Here is a tiny trained network, its code and every weight. The questions are about switching its units off for an input and a target symbol, where a switched-off unit gives its printed mean instead of its output.

import numpy as np


def w(rows, s, z=0):
    codes = np.array(rows[::2]) - 128.0
    scale = np.full(codes.shape[1], s)
    scale[-1] = z or s
    return codes * scale


def norm(h):
    return h / np.sqrt((h * h).mean(-1, keepdims=True) + 1e-5)


def f(y):
    return y / 2 * (1 + np.tanh(0.7978845608 * (y + 0.044715 * y**3)))


def softmax(a):
    e = np.exp(a - a.max(-1, keepdims=True))
    return e / e.sum(-1, keepdims=True)


def log_softmax(a):
    a = a - a.max(-1, keepdims=True)
    return a - np.log(np.exp(a).sum(-1, keepdims=True))


def net(x, mask):
    ids = ['αβγεζηθμξπστψω'.index(c) for c in x.split()]
    T = len(ids)
    res = E[ids] + P[:T]
    q, k, v = (norm(res) @ M[0].T for M in (Q, K, V))
    z = softmax(np.where(np.tri(T) > 0, q @ k.T / 2**0.5, -1e9)) @ v
    res = res + np.where(mask[0], z, O[0][:, -1]) @ O[0][:, :-1]
    y = f(norm(res) @ A[0][:, :-1].T + A[0][:, -1])
    res = res + np.where(mask[1:13], y, B[0][:, -1]) @ B[0][:, :-1]
    return log_softmax(norm(res)[-1] @ U[:, :-1].T + U[:, -1])


Q, K, V, O, A, B = {}, {}, {}, {}, {}, {}
E = w([
[155,123,92,113,142,114],'α',
[109,143,116,116,121,97],'β',
[145,139,106,142,159,126],'γ',
[126,106,84,93,116,94],'ε',
[153,155,92,133,132,116],'ζ',
[128,7,93,105,155,223],'η',
[146,148,97,103,105,108],'θ',
[120,156,99,134,121,104],'μ',
[117,147,118,101,114,98],'ξ',
[123,95,106,116,170,103],'π',
[109,142,111,132,138,100],'σ',
[116,117,99,102,114,78],'τ',
[165,138,106,128,161,139],'ψ',
[136,85,90,121,155,96],'ω',
],0.014)
P = w([
[137,72,185,151,161,187],'0',
[163,136,134,141,190,53],'1',
[151,148,91,111,189,62],'2',
[156,158,71,100,201,83],'3',
[165,193,60,86,208,107],'4',
[177,209,20,77,191,139],'5',
[159,207,1,57,178,144],'6',
],0.0059)
Q[0] = w([
[143,108,99,113,161,157],'H1',
[35,140,254,194,11,209],'H1',
],0.0086)
K[0] = w([
[115,73,127,129,153,140],'H1',
[149,211,109,108,155,12],'H1',
],0.011)
V[0] = w([
[29,151,145,213,185,107],'H1',
[92,96,236,2,129,96],'H1',
],0.0094)
O[0] = w([
[28,123,117,19,247,138,86],'H1',
[40,172,79,170,34,238,2],'H1',
],0.013,0.00094)
A[0] = w([
[126,199,75,121,139,98,92],'N1',
[105,162,143,117,96,114,89],'N2',
[143,100,70,166,190,157,79],'N3',
[168,96,94,99,117,97,126],'N4',
[128,110,176,67,196,100,203],'N5',
[92,127,116,152,79,188,75],'N6',
[62,141,87,116,113,183,2],'N7',
[204,115,156,186,130,133,210],'N8',
[155,156,74,116,94,157,94],'N9',
[126,200,92,99,127,82,49],'N10',
[157,109,96,183,61,139,186],'N11',
[84,117,117,135,149,254,78],'N12',
],0.016,0.0072)
B[0] = w([
[103,52,176,138,108,130,162],'N1',
[121,121,99,153,172,92,124],'N2',
[31,53,210,244,142,102,147],'N3',
[50,133,129,130,151,163,185],'N4',
[159,160,169,189,43,217,221],'N5',
[156,218,163,90,219,161,158],'N6',
[196,129,187,216,131,36,157],'N7',
[64,139,93,38,75,119,245],'N8',
[79,45,174,190,166,124,168],'N9',
[59,104,165,173,122,149,147],'N10',
[146,56,98,101,221,154,235],'N11',
[153,147,83,99,74,1,170],'N12',
],0.0096,0.013)
U = w([
[163,124,48,11,116,71,52],'α',
[64,190,89,119,135,66,199],'β',
[158,126,199,153,121,207,247],'γ',
[165,124,71,135,187,236,58],'ε',
[205,114,175,86,101,82,223],'ζ',
[124,121,138,130,136,129,107],'η',
[194,76,88,174,47,141,129],'θ',
[157,127,189,71,233,113,43],'μ',
[95,170,66,186,88,183,191],'ξ',
[121,97,154,169,103,33,212],'π',
[51,197,146,76,167,195,79],'σ',
[157,138,95,184,217,92,166],'τ',
[93,130,156,72,5,151,102],'ψ',
[43,93,191,209,80,144,2],'ω',
],0.016,0.0047)

Each question gives the input, a string of symbols that net reads in full, and the target symbol t.
The units are the heads (2 rows each of Q, K, V and O) and the neurons (one row each of A and B). Each row of codes is followed by its name. A weight is (code - 128) times the scale printed after its matrix; where a second scale follows, it is the last column's (O, A, B and U).
mask holds one flag per unit, heads first, then neurons. A switched-off unit (its flag False) gives its mean, the last column of its rows in O or B, instead of its output. The means were averaged over made-up inputs and are rounded, as every weight is.
A unit's drop is (log p(t) with every unit on - log p(t) with that unit switched off) / (log p(t) with every unit on - log p(t) with every unit switched off).
The circuit of an input: a set's keep is (log p(t) with only the set's units on - log p(t) with every unit switched off) / (log p(t) with every unit on - log p(t) with every unit switched off). Starting from the 12 units with the biggest drops (on a tie, the unit counted first), units are removed one at a time, each time the one whose removal leaves the highest keep (on an exact tie, the one counted first), for as long as the keep stays at least 0.8.
circuit, biggest first: the units of the circuit, biggest drop first
unit that matters most: the unit with the biggest drop
top k neurons: the k neurons with the biggest drops, biggest first
input γ ω γ γ ψ α ξ, target γ: circuit, biggest first -> [N5, H1]
input ω ζ μ, target ω: circuit, biggest first -> [N10]
input γ γ γ ε β, target γ: top 2 neurons -> [N5, N8]
input ε π σ σ α β, target ε: circuit, biggest first -> [H1, N11, N6]
input π ξ α γ, target π: circuit, biggest first -> [H1, N12, N7]
input β σ ψ θ ξ ζ ψ, target β: circuit, biggest first -> [H1, N12, N7]
input τ θ α, target τ: top 3 neurons -> [N6, N7, N12]
input ε σ σ β α α μ, target ε: circuit, biggest first -> [H1, N11, N6]
input σ γ α τ α π, target σ: circuit, biggest first -> [H1, N5]
input α τ τ ψ γ ζ, target α: circuit, biggest first -> [H1, N8, N5]
input ζ σ θ ψ ψ, target ζ: top 2 neurons -> [N5, N11]
input γ ε ω, target γ: top 2 neurons -> [N5, N11]
input ζ σ α, target ζ: circuit, biggest first -> [H1, N5]
input γ β α α μ ψ, target γ: unit that matters most -> N5
input σ ω γ, target σ: top 2 neurons -> [N5, N11]
input τ θ β, target τ: top 3 neurons -> [N6, N8, N7]
input τ ξ α ξ γ, target τ: top 2 neurons -> [N6, N12]
input β α ψ ω β, target β: top 3 neurons -> [N12, N7, N5]
input ζ π ε σ ξ α, target ζ: top 2 neurons -> [N5, N11]
input ψ γ ψ β, target ψ: top neuron -> [N5]
